Below is a small trained network, with its code and all its weights. Each question gives an input and a class and asks what happens when units are switched off, that is, made to give their printed mean instead of their output.

import numpy as np


def w(rows, s, z=0):
    codes = np.array(rows[::2]) - 128.0
    scale = np.full(codes.shape[1], s)
    scale[-1] = z or s
    return codes * scale


def f(y):
    return np.maximum(y, 0)


def log_softmax(a):
    a = a - a.max(-1, keepdims=True)
    return a - np.log(np.exp(a).sum(-1, keepdims=True))


def net(x, mask):
    res = np.array(x, float).reshape(1, 5) / 4 @ E
    y = f(res @ A[0][:, :-1].T + A[0][:, -1])
    res = res + np.where(mask, y, B[0][:, -1]) @ B[0][:, :-1]
    return log_softmax(res[-1] @ U[:, :-1].T + U[:, -1])


A, B = {}, {}
E = w([
[25,175,61],'x0',
[105,151,193],'x1',
[37,140,163],'x2',
[184,254,105],'x3',
[150,171,195],'x4',
],0.0073)
A[0] = w([
[211,50,117,112],'N1',
[166,141,95,126],'N2',
[160,156,119,245],'N3',
[76,153,78,106],'N4',
[47,129,153,91],'N5',
[163,143,98,157],'N6',
[91,146,75,143],'N7',
[106,107,115,67],'N8',
[144,191,167,118],'N9',
[136,129,214,120],'N10',
[87,139,152,71],'N11',
[47,120,165,68],'N12',
[83,132,138,85],'N13',
[176,149,91,150],'N14',
[46,58,155,86],'N15',
[122,11,149,4],'N16',
[184,153,104,62],'N17',
[177,139,169,68],'N18',
[122,132,24,105],'N19',
[78,136,132,93],'N20',
[127,177,193,126],'N21',
[117,199,49,149],'N22',
[175,96,117,108],'N23',
[143,157,67,131],'N24',
],0.013,0.0048)
B[0] = w([
[126,27,102,254],'N1',
[105,91,117,184],'N2',
[59,107,88,237],'N3',
[112,119,141,215],'N4',
[126,185,170,207],'N5',
[91,99,118,193],'N6',
[117,144,145,216],'N7',
[154,128,141,149],'N8',
[120,160,72,199],'N9',
[170,150,76,212],'N10',
[149,172,141,156],'N11',
[153,198,168,203],'N12',
[136,152,154,164],'N13',
[93,88,116,208],'N14',
[179,165,215,254],'N15',
[251,128,180,230],'N16',
[146,73,122,182],'N17',
[195,109,99,187],'N18',
[115,169,69,230],'N19',
[135,141,161,172],'N20',
[102,184,86,196],'N21',
[37,118,110,251],'N22',
[126,81,129,186],'N23',
[85,105,120,201],'N24',
],0.025,0.0059)
U = w([
[106,135,105,255],'0',
[212,215,1,106],'1',
[133,63,137,94],'2',
[166,200,204,179],'3',
[50,146,173,107],'4',
[215,95,162,42],'5',
[176,125,157,74],'6',
],0.0077,0.0064)

Each question gives the input, the list of numbers given to net, and the class t.
The units are the neurons (one row each of A and B). Each row of codes is followed by its name. A weight is (code - 128) times the scale printed after its matrix; where a second scale follows, it is the last column's (A, B and U).
mask holds one flag per neuron, in row order. A switched-off neuron (its flag False) gives its mean, the last column of its row in B, instead of its output. The means were averaged over made-up inputs and are rounded, as every weight is.
A unit's drop is (log p(t) with every unit on - log p(t) with that unit switched off) / (log p(t) with every unit on - log p(t) with every unit switched off).
The circuit of an input: a set's keep is (log p(t) with only the set's units on - log p(t) with every unit switched off) / (log p(t) with every unit on - log p(t) with every unit switched off). Starting from the 12 units with the biggest drops (on a tie, the unit counted first), units are removed one at a time, each time the one whose removal leaves the highest keep (on an exact tie, the one counted first), for as long as the keep stays at least 0.8.
units of the circuit, in order: the units of the circuit, biggest drop first
top k neurons: the k neurons with the biggest drops, biggest first
drop of u: that unit's drop, to one decimal
input [2,6,3,8,2], class 1: units of the circuit, in order : [N9]
input [-1,3,4,8,-7], class 4: units of the circuit, in order : [N22, N10]
input [2,-1,2,3,8], class 1: units of the circuit, in order : [N9, N21]
input [4,-4,2,-2,-4], class 4: units of the circuit, in order : [N16, N10, N18]
input [-8,8,-1,-4,1], class 5: units of the circuit, in order : [N16, N1]
input [3,-5,-5,-6,2], class 5: top 2 neurons : [N16, N22]
input [-4,7,-4,-2,-1], class 5: units of the circuit, in order : [N19, N22]
input [-3,-6,-4,8,8], class 0: top 2 neurons : [N9, N21]
input [6,7,-4,-1,-7], class 3: top 2 neurons : [N1, N3]
input [-1,-4,-6,-6,8], class 5: units of the circuit, in order : [N16, N22]
input [-4,4,7,-1,5], class 1: top 2 neurons : [N10, N21]
input [-4,8,6,-1,4], class 1: top 2 neurons : [N10, N21]
input [-6,1,-1,8,3], class 1: top 4 neurons : [N9, N18, N21, N10]
input [2,-3,-5,6,-7], class 4: units of the circuit, in order : [N22]
input [-3,-5,-3,-2,2], class 2: top 2 neurons : [N1, N15]
input [-1,7,-4,-4,0], class 5: top 2 neurons : [N22, N19]
input [-4,-1,-4,-5,-7], class 5: drop of N16 : 0.7
input [-3,-7,-8,-8,-7], class 5: drop of N16 : 2.0
input [-6,-6,-4,3,8], class 2: drop of N1 : 0.2
input [-3,-3,-2,7,-7], class 2: top neuron : [N17]
